Each row has a name. Each question is about the rows just above it.

Z153: [125 126 122 115  73  86 144  59]
Z863: [136 128 128 141 133 163 113 170]
Z626: [132 169 104 154  94 147 114 136]
Z322: [127 159  88 180 140 164 101 174]
Z603: [126  89 170  75 108 130 153 118]
Which entry of Z863 is missing from [128 141 163 133 128 170 136]?	[113]
Z153 without one entry, shuffled: [ 73 122  86 115 126 144  59]. Gone:	[125]

Z603: [138 125 137 141 127 143 134 132 109 110 134 138 124 140 115 138 139 120
 110 140 119 137 143 119 111]
Z924: [134 126 134 137 127 139 133 130 114 113 132 135 126 137 117 136 136 121
 115 137 121 136 139 122 115]
Z941: [134 117 119 121 121 116 123 136 118 126 127 139 144 104 132 112 135 117
 126 143 118 137 139 113 141]
Z986: [138 144 137 137 138 139 143 139 141 141 141 139 140 138 137 137 141 140
 141 138 142 143 140 140 137]
Z479: [162 125 161 172 132 180 154 142  77  75 150 162 117 172  91 170 167 109
  78 166 103 171 175 107  77]
Z15: [102 154 142 137 131 150 120  95 131 111 124  85  67 190 105 160  89 141
 109  81 145  93  97 141  71]
Z626: [115 123 120 115 127 130 146 111 140 131 115 125 118 118 106 124 141 124
 134 106 114 127 103 142 113]
Shuffled Z479 with one entry gone: [171  77 180 172  75  77 154  91 125 167 132 107 170 150 162 175 162 166
 103 109 117 142  78 172], missing	[161]
Which entry of Z603 is missing from [119 143 138 134 115 138 141 110 111 132 124 137 110 138 140 140 119 143
 137 109 127 134 139 120]?	[125]
Which entry of Z479 is missing from [125  77 142 154 132 172 109  75 166 175 161 172 150  78 162  77  91 103
 107 162 180 171 117 167]?	[170]
Shuffled Z626 with one entry gone: [115 127 118 146 130 114 111 115 113 115 120 141 124 118 103 127 131 134
 124 125 106 140 106 142], missing	[123]
Shuffled Z15 with one entry gone: [154 124  95 137 102 111  71 142 160  85 141 105 109 141 120 190  81  89
 150 131 145 131  67  97], missing	[93]

Z15: [161 115 174 138 115 143 132 118 130 136 122 111 115 113 119  75 128 145
 122 132 128 130 122 157 175 133 110 160 114]
Z603: [136 141 126 128 121 127 115 107 106 127  84 142 139 113 129 170 105 130
  90 131 138 126 106 164  94 117 134 189 117]
Z132: [110 146 124 130 104 135 124 111 126 130 137 127 131 113 151 138 136 131
 150 124 124 127 144 108 128 128 155 115 115]
Z132 without one entry, shuffled: [115 130 115 150 131 127 128 111 124 108 104 124 126 155 146 124 136 110
 137 124 144 113 127 151 131 128 135 130]. Gone:	[138]
Which entry of Z603 is missing from [136 115 170  90 142 126  94 141 127 164 131 138 121 113 127 106 117 117
 128 130  84 189 107 126 134 139 106 105]?	[129]
Z603 without one entry, shuffled: [126 139  90 106 141 105 127 129 142 106 117  84 107 130 126 189 170 121
 138 113 127  94 115 128 117 131 134 136]. Gone:	[164]

Z924: [137 131 129 136 116 142 141 120 127 116 120 112 131 111 139 124 128 142
 138]
Z863: [120 129 117 119 132 132 134 132 117 129 129 116 130 122 128 133 131 123
 132]
Z986: [132 143 136 147 114 122 137 124 126 125 115 119 141 131 128 115 136 116
 124]
Z938: [122 131 124 128 141 149 172  90 140 131 160 125 155 140 132 115 102 117
 147]
Z153: [ 69  82 108  68 114 117 181  82  79 138 183 147 115 166 181  85 107  93
 108]
Z479: [ 99 141  89  97 133 148 161 155  87 138 134  84 144 107 134 158 147 111
 150]
Z132: [152 146 145 145 145 154 146 149 148 146 147 144 141 140 151 152 147 157
 151]
Z626: [123 138 125 132 141 157 196  78 143 132 167 119 168 141 137 112 100 114
 155]
Z603: [136 114 141 137 112 110  99 110 144 116 117 145 112 131 114 108 109 131
 109]
Which entry of Z479 is missing from [ 99  97 147 148 158 134 134 161 144 141 107  89 133 150 111 155  84 138]?	[87]
Z986 without one entry, shuffled: [122 125 136 124 143 131 116 114 115 141 128 132 126 147 115 137 124 136]. Gone:	[119]
Shuffled Z603 with one entry gone: [136 114 110 117 109 112 109 144 112 108 137 141 116 145 131 131 110 114], missing	[99]
Shuffled Z924 with one entry gone: [141 116 142 120 124 142 137 131 136 139 129 116 120 112 128 131 111 127], missing	[138]
Z479 without one entry, shuffled: [155 134  87  99 144 107  89 150 158 147 141 148  97 111 134 161  84 138]. Gone:	[133]

Z863: [128 134  77 106 146 140 147 141 126 105]
Z924: [143 132 107 193 127 104 125 111 135 112]
Z603: [118 132 161  53 140 102 130 132 118 113]
Z924 without one entry, shuffled: [104 193 125 132 111 112 143 135 107]. Gone:	[127]
Z863 without one entry, shuffled: [ 77 106 141 140 126 147 134 128 105]. Gone:	[146]
Shuffled Z863 with one entry gone: [140  77 147 126 128 146 141 134 105], missing	[106]

Z938: [126 131 146 123 169 128  94]
Z863: [111 125 106 107  98 116 124]
Z322: [123  93 118 127 113 141 117]
Z153: [128 115  55 125 141 128 149]
Z15: [128 111 105  64 140 130  88]
Z479: [111 125 106 170  98 116 124]
Z924: [ 66 156  66  64 140 130  65]
Shuffled Z924 with one entry gone: [140  65  66  66 156 130], missing	[64]
Which entry of Z924 is missing from [140  64  66 130 156  66]?	[65]
Which entry of Z924 is missing from [ 66  66 140  64 130 156]?	[65]

Z924: [ 88  90 199 110 139 140 140 153]
Z15: [194  66 101 150 132 121  65 117]
Z626: [154 163 116 114 143 104 137 115]
Z322: [ 88  90 199 110 139 140 111 153]
Which entry of Z626 is missing from [104 114 116 154 143 137 115]?	[163]
Which entry of Z15 is missing from [194  65 117 132  66 150 101]?	[121]
Z626 without one entry, shuffled: [114 143 137 115 104 154 163]. Gone:	[116]
Which entry of Z15 is missing from [101  65 132 117 121 150 194]?	[66]
Shuffled Z322 with one entry gone: [153 111 140 139  88  90 199], missing	[110]
Which entry of Z626 is missing from [115 143 104 163 137 154 116]?	[114]
Shuffled Z626 with one entry gone: [137 116 114 163 154 143 104], missing	[115]

Z479: [176 175  52  98 119  94]
Z626: [ 93  96 186 140 154  92]
Z15: [ 72  96 132  55 136 133]
Z603: [ 93  70 186 140 154 194]
Z863: [176  70  52  98 119  94]
Which entry of Z15 is missing from [133 136  72  96  55]?	[132]
Shuffled Z626 with one entry gone: [ 92 186 140 154  96], missing	[93]

Z132: [128 153 152 135  79 136 120 148 149  64 161 130 113 140]
Z153: [132 128 167 148 147 124 121 138 123 130 128 127 139 135]
Z15: [128 143 188 116 141 129 116 127 141 172 148 125 167 124]
Z924: [137  51  89 125 146 130 122 115 134 161 138 129 147 159]
Z986: [124 186 127 151 105 127 133 134 128 111 126 125 174 119]
Shuffled Z132 with one entry gone: [148 149 140  79 161 136 128 120 130  64 153 135 113], missing	[152]
Which entry of Z153 is missing from [128 121 147 123 130 127 148 135 128 139 132 167 138]?	[124]

Z153: [ 71 140  72 166]
Z863: [193 140 118  96]
Z603: [110 134 133 139]
Z132: [112 129  94  95]
Which entry of Z132 is missing from [129  95 112]?	[94]
Shuffled Z153 with one entry gone: [166 140  72], missing	[71]
Which entry of Z153 is missing from [166  71  72]?	[140]
Shuffled Z603 with one entry gone: [139 110 134], missing	[133]
Which entry of Z132 is missing from [ 94 129 112]?	[95]

Z479: [ 92 156 140 154]
Z132: [167 148 151 133]
Z986: [161  94  93 120]
Z15: [136  71 121 135]
Z603: [117  92 123  91]
Z938: [143 137 130  89]
Z863: [117 100 105 106]
Z626: [127 109 128  95]
Z153: [144 204 123 156]
Z924: [122 161 112 112]
Shuffled Z603 with one entry gone: [ 91 123 117], missing	[92]
Shuffled Z15 with one entry gone: [135  71 121], missing	[136]
Which entry of Z986 is missing from [120 161  93]?	[94]
Shuffled Z479 with one entry gone: [154  92 156], missing	[140]
Shuffled Z626 with one entry gone: [109 127  95], missing	[128]

Z15: [148 147 147 148 149 147 147 149 146 147 147 146 146 147]
Z863: [153 149 107 138 114  96 150 151 110 104 111  89 143 144]
Z603: [160 153 158 159 154 145 145 156 153 154 147 156 148 148]
Z153: [136 135 136 137 135 134 134 136 137 135 134 137 135 136]
Z938: [ 91  73 100 159 156 155  95 123 107  99 141 175 144 181]
Z941: [115 138 117 110 144 145 135 143 100 121 137 113 116 121]
Z938 without one entry, shuffled: [156 141  95  73 181  91 123 107 144  99 159 175 100]. Gone:	[155]
Z941 without one entry, shuffled: [138 113 116 110 100 143 115 121 137 145 117 121 135]. Gone:	[144]
Z863 without one entry, shuffled: [143 111 104  89 151 153  96 150 138 107 110 114 144]. Gone:	[149]

Z132: [158 106 118 114 118 100 144 129 125 124 120 126 168]
Z15: [106  93  81 110 144  79 135 128 136 116  80 129 157]
Z153: [119 125 118 124 124 152 146 128 123 127 125 128  88]
Z924: [137 159 103 131 107 161 127 128 120 107 113 127 197]
Z322: [143 131 144 104 109 139 133 128 130 126 117 125  88]
Z153 without one entry, shuffled: [118 128 146 124  88 128 119 125 125 152 127 124]. Gone:	[123]
Which entry of Z322 is missing from [125 130 133  88 128 131 117 139 104 144 126 109]?	[143]
Which entry of Z15 is missing from [144 129  93  80 136 106 135  79 128 116 157 110]?	[81]
Which entry of Z322 is missing from [133 131 109 104 128 139 126 144 125  88 117 130]?	[143]

Z938: [158 144 143 200 155]
Z132: [114 110  63 165 109]
Z603: [140 178 127 177 139]
Shuffled Z132 with one entry gone: [ 63 165 110 114], missing	[109]
Z603 without one entry, shuffled: [139 177 140 127]. Gone:	[178]
Shuffled Z603 with one entry gone: [127 140 139 178], missing	[177]
Z603 without one entry, shuffled: [127 177 140 139]. Gone:	[178]
Z938 without one entry, shuffled: [158 143 155 200]. Gone:	[144]
Shuffled Z603 with one entry gone: [178 139 177 127], missing	[140]

Z603: [ 92 147 161 136 116 148 104 127 151 158  98  96 110 123  70 170 108]
Z153: [130 135 136  84  75 104 121 128 153 163 119  71 163 121 119 149 104]
Z986: [ 89 176  96 159 155 140 108 129 104  94  92 177 139 130 169 105 147]
Z132: [ 83 129 163 133  81 171 140 131 147 164  99  73 153 135  95 151  92]
Z15: [133 157 169  95  73 157 136 129 119 133 106  51 145 129 118 145 137]
Z15 without one entry, shuffled: [145 136 145 106 118 119  73 157 129 133  95 129  51 157 169 133]. Gone:	[137]
Which entry of Z986 is missing from [ 94 147 139 105 155  89 169 159  92 108 176 130 129 177  96 104]?	[140]
Shuffled Z986 with one entry gone: [130 147 177  94  92 104 169 105 159 139 108  96 176 140 155 129], missing	[89]

